Below is a small trained network, with its code and all its weights. Each question gives an input and a class and asks what happens when units are switched off, that is, made to give their printed mean instead of their output.

import numpy as np


def w(rows, s, z=0):
    codes = np.array(rows[::2]) - 128.0
    scale = np.full(codes.shape[1], s)
    scale[-1] = z or s
    return codes * scale


def f(y):
    return np.maximum(y, 0)


def log_softmax(a):
    a = a - a.max(-1, keepdims=True)
    return a - np.log(np.exp(a).sum(-1, keepdims=True))


def net(x, mask):
    res = np.array(x, float).reshape(1, 7) / 4 @ E
    y = f(res @ A[0][:, :-1].T + A[0][:, -1])
    res = res + np.where(mask, y, B[0][:, -1]) @ B[0][:, :-1]
    return log_softmax(res[-1] @ U[:, :-1].T + U[:, -1])


A, B = {}, {}
E = w([
[31,14,118,163,62,156],'x0',
[38,180,83,107,80,170],'x1',
[83,134,46,174,96,113],'x2',
[112,231,65,170,69,161],'x3',
[152,172,163,125,112,68],'x4',
[156,153,206,57,150,254],'x5',
[84,59,173,87,114,224],'x6',
],0.0069)
A[0] = w([
[129,118,179,113,159,146,113],'neuron 0',
[161,248,97,145,152,177,195],'neuron 1',
[132,118,200,91,116,130,168],'neuron 2',
[116,99,194,86,119,171,245],'neuron 3',
[140,76,208,116,155,159,207],'neuron 4',
[125,98,128,106,109,68,204],'neuron 5',
[42,83,120,116,88,203,184],'neuron 6',
[148,184,85,106,109,150,193],'neuron 7',
[143,186,92,140,135,116,185],'neuron 8',
[179,119,172,97,152,156,138],'neuron 9',
[130,142,106,122,144,91,159],'neuron 10',
[12,97,112,129,121,137,199],'neuron 11',
[60,115,108,125,106,149,187],'neuron 12',
[155,128,58,166,136,37,171],'neuron 13',
[178,122,94,173,121,46,171],'neuron 14',
[147,179,146,127,160,151,253],'neuron 15',
[147,121,138,187,163,77,209],'neuron 16',
[196,126,228,103,143,179,186],'neuron 17',
[130,135,104,144,162,68,151],'neuron 18',
[119,121,152,128,161,140,126],'neuron 19',
[168,72,177,78,152,155,195],'neuron 20',
],0.011,0.0031)
B[0] = w([
[178,99,120,107,158,165,181],'neuron 0',
[110,238,168,50,132,104,220],'neuron 1',
[164,137,130,148,174,153,196],'neuron 2',
[158,96,111,181,187,158,233],'neuron 3',
[202,76,152,162,157,157,238],'neuron 4',
[123,86,99,187,101,127,182],'neuron 5',
[135,139,72,161,116,254,242],'neuron 6',
[92,211,142,101,90,128,184],'neuron 7',
[89,195,197,93,100,57,184],'neuron 8',
[213,116,148,96,197,90,204],'neuron 9',
[100,104,134,97,127,105,164],'neuron 10',
[65,110,65,202,59,223,224],'neuron 11',
[62,150,63,139,81,226,197],'neuron 12',
[33,78,167,136,73,60,230],'neuron 13',
[47,69,187,102,88,43,218],'neuron 14',
[177,185,190,72,159,95,194],'neuron 15',
[115,53,154,119,147,62,199],'neuron 16',
[206,143,165,118,200,122,254],'neuron 17',
[99,98,168,139,91,71,184],'neuron 18',
[134,117,127,137,148,120,156],'neuron 19',
[168,58,161,156,199,162,235],'neuron 20',
],0.0073,0.0099)
U = w([
[56,24,141,156,111,33,123],'0',
[103,236,153,10,140,98,110],'1',
[229,89,151,138,255,150,19],'2',
[70,108,47,235,94,226,253],'3',
],0.0075,0.00063)

Each question gives the input, the list of numbers given to net, and the class t.
The units are the neurons (one row each of A and B). Each row of codes is followed by its name. A weight is (code - 128) times the scale printed after its matrix; where a second scale follows, it is the last column's (A, B and U).
mask holds one flag per neuron, in row order. A switched-off neuron (its flag False) gives its mean, the last column of its row in B, instead of its output. The means were averaged over made-up inputs and are rounded, as every weight is.
A unit's drop is (log p(t) with every unit on - log p(t) with that unit switched off) / (log p(t) with every unit on - log p(t) with every unit switched off).
The circuit of an input: a set's keep is (log p(t) with only the set's units on - log p(t) with every unit switched off) / (log p(t) with every unit on - log p(t) with every unit switched off). Starting from the 12 units with the biggest drops (on a tie, the unit counted first), units are removed one at a time, each time the one whose removal leaves the highest keep (on an exact tie, the one counted first), for as long as the keep stays at least 0.8.
units of the circuit, in order: the units of the circuit, biggest drop first
k most important neurons: the k neurons with the biggest drops, biggest first
drop of u: that unit's drop, to one decimal
input [-1,6,1,-3,1,3,4], class 3: units of the circuit, in order -> [neuron 6; neuron 11]
input [7,6,5,-5,-1,-1,-8], class 3: units of the circuit, in order -> [neuron 11]
input [1,-5,4,4,5,1,2], class 0: units of the circuit, in order -> [neuron 17; neuron 6]
input [-1,4,6,-6,0,-7,4], class 3: 2 most important neurons -> [neuron 11; neuron 12]
input [-3,-3,0,6,-5,-3,-6], class 1: 2 most important neurons -> [neuron 1; neuron 8]
input [0,-8,3,8,4,0,-5], class 0: 2 most important neurons -> [neuron 13; neuron 14]
input [8,2,-8,-1,-3,3,-3], class 3: 3 most important neurons -> [neuron 6; neuron 11; neuron 15]
input [-3,-3,6,2,1,-1,-6], class 0: 2 most important neurons -> [neuron 13; neuron 14]
input [-6,-4,-8,8,7,-6,-6], class 1: 3 most important neurons -> [neuron 1; neuron 8; neuron 15]
input [-6,-2,4,0,-1,-3,2], class 0: drop of neuron 1 -> -0.1
input [3,2,3,4,7,5,0], class 1: drop of neuron 1 -> 0.6
input [-2,7,-3,2,-6,-4,-7], class 1: drop of neuron 1 -> 0.3
